Small tables with named rows and columns. After each table, cells are looked up by row and column.

Table Rimemod
cols = Tuz, Mumav, Gipa, Votezu
Lusepen: [195, 90, 166, 199]
Mor: [199, 42, 234, 8]
Fet: [139, 202, 246, 104]

Votezu of Fet is 104
Mumav of Mor is 42
Gipa of Fet is 246
Mumav of Fet is 202
Gipa of Lusepen is 166
Votezu of Lusepen is 199
Votezu of Mor is 8
Tuz of Lusepen is 195
Tuz of Mor is 199

Dozuni:
|  | Beg | Sed | Zis | Teb | Kug | Fos | Naf | Lod | Mav | Lirugel |
|---|---|---|---|---|---|---|---|---|---|---|
| Ses | 19363 | 65485 | 63280 | 23474 | 42422 | 56580 | 50368 | 67535 | 51225 | 62867 |
| Besefi | 46271 | 47196 | 47045 | 45902 | 45414 | 46379 | 47085 | 46129 | 44368 | 47011 |
| Resuzes | 64659 | 38016 | 46998 | 39880 | 51456 | 38286 | 52987 | 61475 | 44210 | 44930 |
| Vefute | 76862 | 61112 | 41904 | 49479 | 55837 | 15724 | 44769 | 49442 | 62059 | 58566 |
| Kub | 15839 | 74367 | 69685 | 20878 | 28564 | 62335 | 45575 | 76990 | 53873 | 75446 |
| Nopa | 48289 | 46322 | 49711 | 47358 | 45516 | 46202 | 48181 | 48565 | 47061 | 47498 |
| Zema | 37505 | 41165 | 44056 | 51516 | 50846 | 47716 | 45846 | 46276 | 45006 | 44645 |
| Pegebiv | 72815 | 63506 | 46107 | 47920 | 52764 | 20723 | 44283 | 46761 | 57809 | 58145 |
| Nat | 65914 | 49289 | 45602 | 39769 | 54575 | 46774 | 48230 | 46152 | 53917 | 50204 |
| Nuzesu | 43796 | 34738 | 42433 | 59209 | 39886 | 76842 | 30174 | 38617 | 38016 | 44146 |
| Fot | 16686 | 61424 | 63697 | 25893 | 28070 | 68145 | 46150 | 69915 | 48666 | 66664 |
| Sud | 37840 | 36383 | 54948 | 29925 | 44978 | 33897 | 90867 | 70146 | 44310 | 41856 |
| Dat | 16768 | 62801 | 62276 | 26619 | 33612 | 70747 | 48052 | 70281 | 48094 | 64346 |

Zis of Sud = 54948
Kug of Besefi = 45414
Mav of Sud = 44310
Naf of Zema = 45846
Zis of Nuzesu = 42433
Lod of Besefi = 46129

Zubafil =
cols = Rit, Vin, Kiben, Dobuso
Tefazun: [88, 168, 229, 62]
Rulubu: [123, 156, 170, 144]
Sar: [175, 137, 175, 160]
Som: [60, 216, 144, 215]
Fitibe: [178, 219, 149, 165]

What is the Rit of Sar in Zubafil? 175
What is the Dobuso of Tefazun in Zubafil? 62
What is the Vin of Som in Zubafil? 216
What is the Vin of Sar in Zubafil? 137
What is the Rit of Rulubu in Zubafil? 123
What is the Vin of Tefazun in Zubafil? 168
What is the Vin of Rulubu in Zubafil? 156
Row with the largest Kiben: Tefazun

Tulasu
fields: Dutif, Moseli, Lum
Gokek: [5347, 3929, 4924]
Leboko: [8163, 3531, 4777]
Pap: [4237, 5154, 4294]
Gukator: [3629, 7940, 1323]
Pif: [2008, 4500, 5728]
Bosuvov: [3782, 3108, 3751]
Gizok: [4944, 4480, 550]

Moseli of Gokek = 3929
Dutif of Leboko = 8163
Dutif of Gizok = 4944
Lum of Gizok = 550
Lum of Gokek = 4924
Moseli of Leboko = 3531
Lum of Pap = 4294
Lum of Pif = 5728
Moseli of Bosuvov = 3108
Dutif of Bosuvov = 3782
Lum of Bosuvov = 3751
Moseli of Gizok = 4480
Lum of Leboko = 4777
Dutif of Pap = 4237
Lum of Gukator = 1323
Dutif of Gokek = 5347

Mede
|  | Kiv | Pas | Birezek | Pefod | Zibuv | Kozup | Mapu |
|---|---|---|---|---|---|---|---|
| Butorez | 48499 | 38306 | 46866 | 35769 | 40691 | 28479 | 34228 |
| Makopes | 50192 | 55236 | 55236 | 53868 | 70990 | 44347 | 58568 |
| Ligu | 46936 | 46242 | 30190 | 32116 | 43851 | 55049 | 15396 |
| Guvut | 50942 | 50870 | 65228 | 60032 | 51456 | 46661 | 70018 |
| Tegab | 50952 | 51779 | 50539 | 51900 | 70396 | 52100 | 58649 |
| Muge | 50187 | 46896 | 49907 | 50842 | 32035 | 51694 | 61567 |
| Mevu | 50828 | 52349 | 60320 | 52781 | 52852 | 79828 | 37333 |
| Lav | 51791 | 52125 | 72943 | 54940 | 55554 | 69940 | 37991 |
| Sug | 51788 | 54573 | 21047 | 40281 | 52796 | 40509 | 56223 |
| Zib | 50597 | 52335 | 62651 | 54492 | 56009 | 44922 | 48675 |

Kiv of Zib is 50597
Kiv of Lav is 51791
Zibuv of Lav is 55554
Birezek of Zib is 62651
Mapu of Ligu is 15396
Mapu of Muge is 61567
Mapu of Mevu is 37333
Zibuv of Zib is 56009
Pefod of Makopes is 53868
Pas of Zib is 52335
Birezek of Muge is 49907
Kozup of Mevu is 79828
Kiv of Makopes is 50192
Kiv of Tegab is 50952
Zibuv of Muge is 32035
Pas of Ligu is 46242
Birezek of Guvut is 65228
Zibuv of Tegab is 70396

